Here is a tiny trained network, its code and every weight. The questions are about switching its units off for an input and a class, where a switched-off unit gives its printed mean instead of its output.

import numpy as np


def w(rows, s, z=0):
    codes = np.array(rows[::2]) - 128.0
    scale = np.full(codes.shape[1], s)
    scale[-1] = z or s
    return codes * scale


def norm(h):
    return h / np.sqrt((h * h).mean(-1, keepdims=True) + 1e-5)


def f(y):
    return np.maximum(y, 0)


def log_softmax(a):
    a = a - a.max(-1, keepdims=True)
    return a - np.log(np.exp(a).sum(-1, keepdims=True))


def net(x, mask):
    res = np.array(x, float).reshape(1, 8) / 4 @ E
    u = 0
    for l in range(4):
        y = f(norm(res) @ A[l][:, :-1].T + A[l][:, -1])
        res = res + np.where(mask[u : u + 8], y, B[l][:, -1]) @ B[l][:, :-1]
        u += 8
    return log_softmax(norm(res)[-1] @ U[:, :-1].T + U[:, -1])


A, B = {}, {}
E = w([
[141,147,177,75,146,98,158,105,115,77,138,110],'x0',
[129,127,127,126,127,127,131,131,129,128,130,129],'x1',
[125,128,128,127,129,128,129,131,129,129,133,129],'x2',
[65,107,132,113,184,176,201,52,96,184,81,107],'x3',
[134,111,71,124,137,100,141,184,5,134,141,63],'x4',
[115,160,190,119,119,151,175,210,106,156,117,180],'x5',
[152,82,121,94,114,168,153,135,144,139,188,123],'x6',
[143,96,109,131,212,158,111,158,122,79,111,171],'x7',
],0.0014)
A[0] = w([
[124,142,146,118,122,128,95,133,161,121,136,125,121],'L0N0',
[112,93,39,232,53,173,82,155,133,243,101,179,55],'L0N1',
[141,143,99,164,119,97,126,181,71,84,195,81,169],'L0N2',
[54,94,132,62,179,158,169,82,91,197,66,117,6],'L0N3',
[216,54,91,45,130,201,215,151,177,162,251,108,160],'L0N4',
[182,178,209,24,121,58,204,55,70,26,140,131,96],'L0N5',
[117,239,114,191,168,18,97,106,100,114,4,144,133],'L0N6',
[154,48,88,204,212,158,116,162,133,123,112,199,95],'L0N7',
],0.0022,0.0013)
B[0] = w([
[159,103,117,127,144,115,141,120,96,137,107,151,157],'L0N0',
[104,105,197,90,233,114,139,196,194,88,163,22,211],'L0N1',
[167,98,163,89,153,127,123,99,144,168,83,173,252],'L0N2',
[168,174,139,231,134,194,182,72,128,103,125,106,202],'L0N3',
[28,122,177,190,108,127,32,117,69,97,54,157,253],'L0N4',
[69,94,72,184,195,196,58,247,218,191,129,66,235],'L0N5',
[81,2,169,107,69,237,94,135,94,103,204,146,243],'L0N6',
[104,216,160,28,135,143,126,104,126,77,126,85,202],'L0N7',
],0.0024,0.0021)
A[1] = w([
[96,155,155,171,115,181,97,98,184,109,134,160,248],'L1N0',
[181,130,122,111,210,124,142,124,93,53,108,196,62],'L1N1',
[136,97,155,153,194,159,97,146,129,79,90,125,158],'L1N2',
[93,129,156,192,15,82,171,103,152,250,163,36,105],'L1N3',
[177,73,52,75,115,94,118,24,141,101,153,103,22],'L1N4',
[202,155,81,118,100,46,114,162,145,117,127,182,47],'L1N5',
[159,151,55,120,119,84,149,162,21,112,168,116,21],'L1N6',
[126,148,162,157,18,72,143,121,155,188,176,89,77],'L1N7',
],0.0021,0.0012)
B[1] = w([
[172,80,104,82,111,62,136,129,36,201,109,80,250],'L1N0',
[88,203,69,43,70,169,106,100,132,149,105,91,159],'L1N1',
[104,194,73,85,32,107,118,107,118,186,170,58,241],'L1N2',
[137,175,57,24,250,224,76,145,86,8,91,199,201],'L1N3',
[33,175,44,214,154,45,128,113,133,130,138,171,157],'L1N4',
[183,169,139,210,80,169,195,80,126,90,170,100,148],'L1N5',
[206,54,147,61,134,67,159,104,126,208,71,127,159],'L1N6',
[132,146,70,45,199,183,86,151,83,44,93,166,169],'L1N7',
],0.002,0.0024)
A[2] = w([
[135,195,95,74,169,141,130,121,104,53,118,161,22],'L2N0',
[116,105,147,145,211,120,128,184,189,128,150,65,4],'L2N1',
[166,107,66,176,108,74,93,125,158,88,170,109,125],'L2N2',
[137,158,180,86,106,121,111,230,110,103,155,189,87],'L2N3',
[136,135,166,133,104,121,147,69,226,148,126,197,46],'L2N4',
[126,168,159,135,106,127,105,86,223,100,149,200,85],'L2N5',
[90,147,168,113,133,189,103,71,250,110,111,171,150],'L2N6',
[137,90,87,119,147,124,169,149,16,181,114,75,103],'L2N7',
],0.0022,0.0011)
B[2] = w([
[121,185,82,76,71,159,104,110,137,164,117,125,158],'L2N0',
[109,168,113,126,132,133,108,196,186,160,179,59,162],'L2N1',
[100,165,152,153,158,155,203,85,144,134,128,140,188],'L2N2',
[99,141,91,180,159,144,175,5,151,130,130,115,229],'L2N3',
[216,77,92,103,165,73,140,192,50,179,87,98,147],'L2N4',
[151,60,88,100,163,99,134,153,47,164,98,85,161],'L2N5',
[155,84,94,100,151,95,122,196,8,152,122,53,209],'L2N6',
[188,80,176,82,120,82,95,88,219,179,90,153,253],'L2N7',
],0.0024,0.0021)
A[3] = w([
[209,116,128,126,78,85,65,210,148,89,160,133,215],'L3N0',
[179,67,144,102,122,80,130,138,101,145,99,122,35],'L3N1',
[59,51,189,157,66,134,77,119,78,83,112,159,13],'L3N2',
[112,190,211,139,110,150,244,202,121,162,125,255,43],'L3N3',
[223,157,141,190,46,74,103,171,169,66,191,182,91],'L3N4',
[65,65,29,138,189,100,74,19,128,121,137,60,254],'L3N5',
[137,146,101,87,122,117,63,176,121,70,147,120,193],'L3N6',
[131,142,165,57,145,186,152,215,87,194,94,148,221],'L3N7',
],0.0022,0.00087)
B[3] = w([
[77,122,159,140,193,194,237,59,109,193,73,70,178],'L3N0',
[174,105,142,107,116,88,115,118,118,204,103,141,155],'L3N1',
[100,101,203,117,36,182,90,128,64,156,198,193,150],'L3N2',
[148,134,43,212,105,24,103,105,188,25,192,172,143],'L3N3',
[82,126,171,179,196,192,250,12,83,180,61,121,145],'L3N4',
[176,202,185,171,53,82,166,226,173,101,176,231,253],'L3N5',
[71,145,145,123,147,200,189,79,118,169,88,125,186],'L3N6',
[192,143,86,177,55,32,78,93,204,61,198,152,205],'L3N7',
],0.0021,0.0044)
U = w([
[123,140,149,193,177,192,253,26,111,160,76,113,129],'0',
[233,40,114,65,134,22,108,152,90,198,84,114,122],'1',
[128,168,139,124,83,132,102,133,145,142,153,131,253],'2',
[85,126,133,133,182,143,106,220,202,124,156,43,106],'3',
[120,191,57,26,129,177,91,115,109,59,100,156,95],'4',
[142,153,91,221,92,28,138,119,171,53,171,208,88],'5',
[69,50,202,142,66,181,86,129,61,112,145,174,80],'6',
],0.0053,0.0044)

Each question gives the input, the list of numbers given to net, and the class t.
The units are the neurons (one row each of A and B). Each row of codes is followed by its name. A weight is (code - 128) times the scale printed after its matrix; where a second scale follows, it is the last column's (A, B and U).
mask holds one flag per neuron, layer by layer. A switched-off neuron (its flag False) gives its mean, the last column of its row in B, instead of its output. The means were averaged over made-up inputs and are rounded, as every weight is.
A unit's drop is (log p(t) with every unit on - log p(t) with that unit switched off) / (log p(t) with every unit on - log p(t) with every unit switched off).
The circuit of an input: a set's keep is (log p(t) with only the set's units on - log p(t) with every unit switched off) / (log p(t) with every unit on - log p(t) with every unit switched off). Starting from the 12 units with the biggest drops (on a tie, the unit counted first), units are removed one at a time, each time the one whose removal leaves the highest keep (on an exact tie, the one counted first), for as long as the keep stays at least 0.8.
circuit, biggest first: the units of the circuit, biggest drop first
top k neurons: the k neurons with the biggest drops, biggest first
k most important neurons of layer l: the k neurons of layer l with the biggest drops, biggest first
input [-8,8,-2,-3,5,6,5,-4], class 3: circuit, biggest first : (L0N1 L3N5 L1N0)
input [-8,-5,-3,-2,1,2,2,5], class 3: circuit, biggest first : (L0N1)
input [6,6,2,-2,-4,2,-2,-8], class 4: circuit, biggest first : (L1N3 L1N7 L3N5)
input [-8,5,0,-8,-5,-5,3,5], class 0: circuit, biggest first : (L3N0 L0N5 L3N4 L3N7)
input [1,-1,-3,4,-2,6,5,2], class 5: circuit, biggest first : (L3N3 L3N7)
input [-5,-8,7,5,7,-4,-1,6], class 1: top 3 neurons : (L2N7 L0N5 L1N3)
input [-3,-5,5,4,-4,-8,-6,5], class 5: top 2 neurons : (L3N5 L0N4)
input [-7,-2,0,1,4,7,1,4], class 3: circuit, biggest first : (L0N1 L2N1)
input [-1,2,4,0,-7,-6,-6,-7], class 1: top 2 neurons : (L2N6 L2N5)
input [-3,-7,5,-7,-7,4,0,-4], class 0: circuit, biggest first : (L3N0 L3N4 L3N5)
input [-3,-2,6,2,5,-4,8,6], class 6: top 2 neurons : (L0N4 L1N3)
input [5,5,1,4,6,6,0,-7], class 4: 2 most important neurons of layer 0 : (L0N1 L0N3)
input [7,4,5,3,4,8,-7,-4], class 5: top 2 neurons : (L3N7 L3N3)
input [1,-5,5,-1,4,-8,4,7], class 5: circuit, biggest first : (L3N5)
input [-7,2,-4,-1,5,6,1,2], class 3: top 2 neurons : (L0N1 L1N0)
input [6,-1,1,-5,-3,-1,-8,7], class 6: circuit, biggest first : (L0N6 L3N2)
input [-4,5,4,-2,-3,-6,-5,8], class 4: top 2 neurons : (L0N7 L0N5)
input [-2,-8,0,-8,0,-8,-2,-7], class 0: 4 most important neurons of layer 3 : (L3N4 L3N0 L3N7 L3N6)
input [3,6,2,-2,1,6,-8,-4], class 6: 2 most important neurons of layer 3 : (L3N2 L3N5)
input [5,3,-7,3,6,-3,8,3], class 6: top 2 neurons : (L0N4 L1N0)
input [-3,-1,2,0,1,-2,0,2], class 3: circuit, biggest first : (L0N1)
input [-5,2,-2,4,2,2,1,6], class 4: top 3 neurons : (L0N7 L0N5 L1N1)
input [-7,-7,6,-6,6,-4,-1,-8], class 4: top 4 neurons : (L1N3 L1N7 L0N5 L1N0)
input [-5,-7,-7,-7,7,-5,-1,1], class 0: 2 most important neurons of layer 1 : (L1N0 L1N5)
input [3,-6,2,-6,7,-3,5,-8], class 4: top 2 neurons : (L1N3 L1N7)
input [5,6,6,5,-1,7,8,0], class 6: top 2 neurons : (L0N4 L3N5)
input [-7,-6,1,6,-4,2,7,8], class 4: 3 most important neurons of layer 0 : (L0N7 L0N5 L0N6)
input [8,-3,0,0,-7,-7,4,1], class 3: circuit, biggest first : (L0N5)
